Below are the code and all the weights of a small trained network. Each question names an input and a class and asks about switching units off, where a switched-off unit gives its printed mean instead of its output.

import numpy as np


def w(rows, s, z=0):
    codes = np.array(rows[::2]) - 128.0
    scale = np.full(codes.shape[1], s)
    scale[-1] = z or s
    return codes * scale


def f(y):
    return y / 2 * (1 + np.tanh(0.7978845608 * (y + 0.044715 * y**3)))


def log_softmax(a):
    a = a - a.max(-1, keepdims=True)
    return a - np.log(np.exp(a).sum(-1, keepdims=True))


def net(x, mask):
    res = np.array(x, float).reshape(1, 8) / 4 @ E
    y = f(res @ A[0][:, :-1].T + A[0][:, -1])
    res = res + np.where(mask, y, B[0][:, -1]) @ B[0][:, :-1]
    return log_softmax(res[-1] @ U[:, :-1].T + U[:, -1])


A, B = {}, {}
E = w([
[126,82,81,145,207,76,1,84],'x0',
[148,51,163,201,210,118,184,174],'x1',
[117,123,122,89,138,87,142,142],'x2',
[108,109,140,88,128,109,125,141],'x3',
[171,123,75,159,100,146,143,101],'x4',
[157,148,190,190,57,13,138,64],'x5',
[108,152,137,156,125,156,106,127],'x6',
[121,147,81,192,98,178,116,117],'x7',
],0.0075)
A[0] = w([
[159,144,109,154,198,97,48,140,13],'N0',
[134,83,211,50,89,167,70,196,144],'N1',
[109,126,166,23,52,132,180,185,164],'N2',
[186,143,98,137,173,105,13,148,88],'N3',
[185,151,55,100,192,190,108,190,85],'N4',
[99,84,105,106,174,109,48,39,97],'N5',
[111,117,138,168,82,74,154,57,57],'N6',
[190,205,171,85,108,188,236,148,127],'N7',
[180,51,124,100,185,118,32,36,3],'N8',
[100,66,210,210,106,94,117,104,91],'N9',
[115,146,153,198,61,8,114,134,134],'N10',
[168,19,174,150,181,134,149,105,94],'N11',
[141,167,145,99,91,143,72,45,133],'N12',
[167,93,125,160,187,115,23,102,67],'N13',
[157,108,84,114,164,129,169,84,40],'N14',
[140,134,102,53,238,251,105,201,89],'N15',
[205,48,157,244,253,131,168,225,128],'N16',
[151,108,140,205,167,159,121,105,120],'N17',
],0.0073,0.0029)
B[0] = w([
[130,90,122,236,139,175,147,145,167],'N0',
[121,190,140,117,98,104,143,105,172],'N1',
[125,134,146,135,103,129,180,134,208],'N2',
[115,104,167,117,100,107,180,254,191],'N3',
[119,186,142,152,213,63,56,103,188],'N4',
[162,41,127,167,49,185,93,159,207],'N5',
[177,190,208,128,150,156,98,118,158],'N6',
[63,107,168,132,106,220,168,230,211],'N7',
[142,71,232,165,68,182,211,138,205],'N8',
[159,191,111,100,103,88,60,64,171],'N9',
[177,169,127,118,195,141,117,64,199],'N10',
[102,190,104,74,93,91,139,164,177],'N11',
[132,241,75,81,98,73,99,161,172],'N12',
[88,81,157,222,77,175,201,190,201],'N13',
[141,111,133,135,138,111,152,122,127],'N14',
[184,238,155,84,196,161,28,109,244],'N15',
[123,174,43,11,53,52,158,134,253],'N16',
[65,168,89,176,150,52,121,122,161],'N17',
],0.007,0.0076)
U = w([
[48,97,147,179,92,187,201,234,1],'0',
[229,250,92,90,254,96,70,51,240],'1',
[55,211,17,55,84,60,95,115,69],'2',
],0.0057,0.00045)

Each question gives the input, the list of numbers given to net, and the class t.
The units are the neurons (one row each of A and B). Each row of codes is followed by its name. A weight is (code - 128) times the scale printed after its matrix; where a second scale follows, it is the last column's (A, B and U).
mask holds one flag per neuron, in row order. A switched-off neuron (its flag False) gives its mean, the last column of its row in B, instead of its output. The means were averaged over made-up inputs and are rounded, as every weight is.
A unit's drop is (log p(t) with every unit on - log p(t) with that unit switched off) / (log p(t) with every unit on - log p(t) with every unit switched off).
The circuit of an input: a set's keep is (log p(t) with only the set's units on - log p(t) with every unit switched off) / (log p(t) with every unit on - log p(t) with every unit switched off). Starting from the 12 units with the biggest drops (on a tie, the unit counted first), units are removed one at a time, each time the one whose removal leaves the highest keep (on an exact tie, the one counted first), for as long as the keep stays at least 0.8.
units of the circuit, in order: the units of the circuit, biggest drop first
k most important neurons: the k neurons with the biggest drops, biggest first
drop of u: that unit's drop, to one decimal
input [2,0,5,6,5,-1,-2,-6], class 0: units of the circuit, in order => [N16; N15]
input [8,5,0,-4,-8,8,4,6], class 0: most important neuron => [N13]
input [-7,-1,-5,2,7,-8,5,1], class 1: 2 most important neurons => [N15; N4]
input [-2,-3,-4,-2,-8,-3,8,-8], class 1: units of the circuit, in order => [N15; N13]
input [2,-3,3,3,5,7,0,0], class 1: units of the circuit, in order => [N10; N6]
input [-3,7,8,-7,3,6,3,3], class 2: 2 most important neurons => [N16; N15]
input [3,5,3,2,-6,-4,8,-4], class 2: 2 most important neurons => [N16; N10]
input [8,-6,-7,-3,-1,-7,1,8], class 0: 2 most important neurons => [N13; N3]
input [6,-5,-2,5,-7,-6,-8,5], class 0: units of the circuit, in order => [N5; N8]
input [8,3,2,1,-4,7,7,-5], class 0: 2 most important neurons => [N13; N8]
input [5,6,-2,-7,1,5,-3,-8], class 2: 2 most important neurons => [N16; N9]
input [4,-2,6,-7,1,-3,-3,7], class 0: 2 most important neurons => [N16; N10]
input [7,8,-8,-2,4,-4,-4,-7], class 2: 4 most important neurons => [N16; N11; N15; N7]
input [-3,3,-2,7,1,-8,-3,4], class 1: units of the circuit, in order => [N15]
input [-4,-3,-7,-6,-4,-8,-4,-5], class 1: drop of N15 => 0.5
input [0,6,4,-2,6,2,0,0], class 2: drop of N16 => 0.3
input [-1,2,-8,3,-7,7,2,-2], class 1: drop of N10 => 0.1
